Here is a tiny trained network, its code and every weight. The questions are about switching its units off for an input and a class, where a switched-off unit gives its printed mean instead of its output.

import numpy as np


def w(rows, s, z=0):
    codes = np.array(rows[::2]) - 128.0
    scale = np.full(codes.shape[1], s)
    scale[-1] = z or s
    return codes * scale


def f(y):
    return y / 2 * (1 + np.tanh(0.7978845608 * (y + 0.044715 * y**3)))


def log_softmax(a):
    a = a - a.max(-1, keepdims=True)
    return a - np.log(np.exp(a).sum(-1, keepdims=True))


def net(x, mask):
    res = np.array(x, float).reshape(1, 4) / 4 @ E
    y = f(res @ A[0][:, :-1].T + A[0][:, -1])
    res = res + np.where(mask, y, B[0][:, -1]) @ B[0][:, :-1]
    return log_softmax(res[-1] @ U[:, :-1].T + U[:, -1])


A, B = {}, {}
E = w([
[142,154,124,2,82,165],'x0',
[73,76,214,90,115,83],'x1',
[70,139,140,150,168,216],'x2',
[41,59,93,137,48,148],'x3',
],0.0094)
A[0] = w([
[180,117,215,69,160,84,155],'N0',
[221,173,144,163,181,116,160],'N1',
[211,214,114,96,114,155,254],'N2',
[131,159,241,69,158,98,194],'N3',
[195,168,96,97,108,102,190],'N4',
[146,213,83,228,146,171,198],'N5',
[41,71,128,176,136,78,197],'N6',
[1,76,209,93,63,161,236],'N7',
[210,155,131,85,135,80,217],'N8',
[104,52,135,146,89,65,201],'N9',
[57,38,136,150,116,95,158],'N10',
[111,120,114,199,169,127,167],'N11',
[203,148,92,147,140,27,201],'N12',
[149,72,156,73,123,60,225],'N13',
[90,87,154,186,146,122,172],'N14',
[168,114,96,119,89,27,168],'N15',
[193,201,122,131,172,154,185],'N16',
[120,172,94,57,102,197,222],'N17',
],0.0094,0.0048)
B[0] = w([
[135,211,138,197,155,95,185],'N0',
[217,133,144,164,181,150,192],'N1',
[148,203,130,116,142,181,206],'N2',
[64,202,166,217,178,96,195],'N3',
[185,186,108,128,98,153,179],'N4',
[198,42,71,118,155,149,190],'N5',
[78,51,130,170,64,70,196],'N6',
[30,111,184,50,178,107,250],'N7',
[177,216,154,126,128,126,195],'N8',
[96,90,136,133,2,46,190],'N9',
[78,63,161,149,103,60,193],'N10',
[179,39,83,164,126,89,167],'N11',
[205,132,156,109,156,100,196],'N12',
[97,206,166,131,83,51,195],'N13',
[106,73,59,188,119,69,171],'N14',
[203,147,152,82,82,70,178],'N15',
[169,116,155,165,147,234,186],'N16',
[52,207,78,97,142,143,189],'N17',
],0.0078,0.013)
U = w([
[116,163,3,93,130,249,190],'0',
[148,26,35,195,141,95,126],'1',
[43,45,184,136,75,51,73],'2',
[213,96,136,119,189,171,3],'3',
[159,163,149,79,76,48,180],'4',
[37,121,195,64,249,144,221],'5',
[118,189,198,204,205,128,71],'6',
],0.0074,0.002)

Each question gives the input, the list of numbers given to net, and the class t.
The units are the neurons (one row each of A and B). Each row of codes is followed by its name. A weight is (code - 128) times the scale printed after its matrix; where a second scale follows, it is the last column's (A, B and U).
mask holds one flag per neuron, in row order. A switched-off neuron (its flag False) gives its mean, the last column of its row in B, instead of its output. The means were averaged over made-up inputs and are rounded, as every weight is.
A unit's drop is (log p(t) with every unit on - log p(t) with that unit switched off) / (log p(t) with every unit on - log p(t) with every unit switched off).
The circuit of an input: a set's keep is (log p(t) with only the set's units on - log p(t) with every unit switched off) / (log p(t) with every unit on - log p(t) with every unit switched off). Starting from the 12 units with the biggest drops (on a tie, the unit counted first), units are removed one at a time, each time the one whose removal leaves the highest keep (on an exact tie, the one counted first), for as long as the keep stays at least 0.8.
units of the circuit, in order: the units of the circuit, biggest drop first
most important unit: the unit with the biggest drop
top k neurons: the k neurons with the biggest drops, biggest first
drop when u is switched off: that unit's drop, to one decimal
input [2,0,2,2], class 5: top 2 neurons -> [N9; N6]
input [3,-5,7,8], class 5: units of the circuit, in order -> [N7]
input [5,-5,-7,-4], class 3: units of the circuit, in order -> [N16; N1]
input [-6,2,3,-6], class 1: units of the circuit, in order -> [N11; N5; N7]
input [8,2,-4,-5], class 6: units of the circuit, in order -> [N3; N0]
input [6,8,5,-8], class 6: top 2 neurons -> [N0; N3]
input [-8,-1,-7,-4], class 3: top 2 neurons -> [N1; N12]
input [-3,-1,7,4], class 2: top 2 neurons -> [N7; N1]
input [-7,-8,6,-3], class 1: top 2 neurons -> [N11; N5]
input [7,7,-8,-8], class 6: top 2 neurons -> [N3; N0]
input [3,2,4,3], class 5: top 2 neurons -> [N7; N9]
input [1,-8,2,-2], class 0: drop when N17 is switched off -> 0.1
input [8,6,-2,1], class 5: drop when N7 is switched off -> 0.7
input [-6,-7,-5,-4], class 3: drop when N14 is switched off -> 0.0
input [5,0,3,0], class 5: most important unit -> N5
